[[-27.9  13.1  20.0 -18.4]
 [ 24.5   1.8  74.9  -7.8]
 [ -1.5 -14.1  29.2  51.7]] -7.8

[[ 17.0 -71.2  78.3 -27.2 -79.2  51.8 -12.3]
 [-60.4   9.8 -53.3  20.4  18.9  32.4  42.6]] 42.6

[[ -4.5 -28.6  -5.3  -5.7   2.1  46.0]
 [ 39.9   7.6  23.7  -2.8  -2.7  85.3]] 85.3

[[ 38.5 -36.0   3.0 -16.5  57.3  60.1]
 [ 30.4 -20.7  -5.3  73.5 -39.4  68.9]] 68.9

[[-17.8  30.4   1.5 -30.5  83.8 -44.4]
 [ 20.7 -39.4 -26.4 -32.5   9.0  -4.8]] -4.8

[[-32.3   8.0 -29.1 -17.7]
 [ -0.9 -14.6  -0.1 -51.7]
 [-79.0  32.4 -31.9  25.0]] -51.7

[[-32.8 -80.6 -36.2  31.0  -9.1]
 [ -2.1   9.2  59.5  28.7 -50.2]] -50.2
---
[[ 30.5  51.6   5.7 -19.3  51.3  47.6  -4.6 -33.4  -8.5]
 [-40.2  22.5  19.0 -18.0  44.4 -39.2 -28.3 -12.7   5.9]
 [ 21.7 -22.2 -21.6 -33.5  29.7  17.2  30.7 -15.3 -60.4]
 [-26.8  -9.0 -15.6 -56.1  62.4 -23.3 -41.6  20.9   1.2]
 [-36.8 -30.8  15.0  54.7 -25.1 -30.6 -30.8  36.0  39.8]
 [ -0.5 -21.0  29.4  62.8  -4.6  20.9  58.3 -34.5  -5.0]
 [ 19.2  -1.2   3.7  -2.0  41.2  59.5  20.4 -16.8  21.2]
 [ 15.1 -39.3  -4.6  24.7 -30.7  29.1  52.5   0.0   5.0]
 [-17.7  43.7  31.6  18.8 -26.3 -23.1   0.8 -20.6  42.4]
 [ 48.5 -10.5 -26.1  29.1 -31.0  48.4 -23.1  36.9 -17.6]
 [ -3.0  21.1 -20.9 -47.6 -41.7 -47.3 -22.7  18.4 -11.8]
 [-30.1  29.0  27.6 -33.3  -0.5 -17.3  40.0 -34.8  67.0]] ans = 29.0

[[ 41.5   6.1 -46.5 -55.7  23.2  -7.0 -16.8   2.5  60.1  -5.7  23.7]
 [ 54.7  13.8 -64.5 -79.6  32.6 -15.1 -21.5  -5.2  81.3  -8.8  28.8]
 [ 43.5   7.4 -51.8 -61.4  24.8  -9.1 -16.1   2.3  66.3  -6.8  25.3]
 [ 42.4   6.6 -49.0 -58.4  24.0  -8.0 -16.3   2.6  63.2  -6.2  24.5]
 [ 49.0  10.8 -59.8 -71.8  28.8 -12.8 -17.5  -0.8  75.8  -8.3  27.5]
 [ 51.6  12.4 -62.3 -75.7  30.6 -14.0 -19.2  -2.8  78.7  -8.6  28.1]
 [ 46.9   9.5 -57.2 -68.0  27.2 -11.5 -16.6   0.7  72.6  -7.9  26.8]
 [ 45.0   8.3 -54.4 -64.6  25.9 -10.3 -16.1   1.7  69.4  -7.3  26.1]
 [ 40.9   5.6 -44.0 -53.3  22.8  -6.2 -17.5   1.9  57.2  -5.0  23.0]
 [ 58.4  15.3 -66.0 -83.2  35.1 -15.9 -24.7  -8.0  83.4  -8.5  29.4]] ans = 15.3

[[ 15.8   6.3   7.8  26.1  -6.9  11.5 -13.4  22.7 -52.7   2.8  22.7 -38.5]
 [ 52.5  18.0   7.7  -2.8   3.8  -0.3 -34.5 -25.4 -34.0  -3.8   6.1  52.3]
 [ 33.9  17.4  11.3  15.6   3.7   5.9 -21.9  -7.1 -39.8   0.4  10.4   2.5]
 [ 38.4  14.8   4.9  -7.5   2.9  -7.1 -21.8 -27.3 -15.6  -7.7   0.0  57.9]
 [-31.3 -14.5 -10.6 -36.2  12.8 -10.6  25.3  -9.0  79.4  -0.1 -23.2  22.7]
 [-30.7  -8.6  -6.4 -10.0   7.6  -3.7  20.9  -8.9  46.5   4.0 -19.8  -4.8]
 [ 38.5  13.0  15.5  23.3  -8.6  16.5 -32.0  17.2 -70.1   4.9  23.7 -22.5]
 [ 11.3  14.5  13.9  46.2  -8.5  13.3 -11.2  11.2 -67.3   4.7  13.9 -52.5]] ans = 14.5

[[-28.1 -51.5  26.9  -3.2 -37.2 -29.5  19.2  -1.2 -11.2]
 [-27.1 -49.5  24.2  -1.6 -34.7 -27.0  18.2  -1.0 -10.7]
 [-18.0 -31.0   1.6  10.8 -12.9  -3.4   8.8   0.3  -8.1]
 [ 38.1  51.8 -16.6 -11.4  44.8  12.6 -19.4   4.6  29.0]
 [-13.2 -23.5  -4.4  12.9  -5.5   3.7   5.0   1.2  -6.5]
 [-25.7 -46.3  19.6   1.0 -30.2 -22.3  16.7  -0.8 -10.4]
 [ 40.1  82.8 -42.8   1.8  61.3  36.7 -21.9  -0.8  19.9]
 [ 17.1  17.9 -14.9   3.0  25.1  14.7 -11.8   4.3  13.4]
 [-40.4 -69.3  46.4  -7.0 -68.9 -37.5  22.9  -3.5 -27.5]] ans = -69.3

[[-24.1 -30.7  24.3  43.8 -23.2   0.4   7.2 -27.7  48.8]
 [-38.2  13.9  -7.1   7.2  -2.3  31.6  27.0  50.9   5.2]
 [ -1.6  13.8 -11.3 -13.5  -2.2   2.0  -1.8  16.2 -14.9]
 [  5.1 -18.8   9.5   9.3 -11.0  -8.2  -4.8 -24.6  11.6]
 [ 11.9  12.0 -10.3 -14.6  10.9  -3.6  -5.6   6.5 -16.0]
 [ 22.2  14.0 -13.3 -19.7  18.5  -7.2  -9.4   5.4 -22.1]
 [ 54.8 -43.3  41.6  16.2 -21.8 -39.3 -30.5 -88.6  25.2]
 [-15.5   4.5  -3.1   0.2  -2.1   4.6   5.3   7.7   0.2]
 [ 28.0 -16.1 -17.5  -2.3  -4.9 -15.1 -12.7 -30.5  -1.3]] ans = -16.1
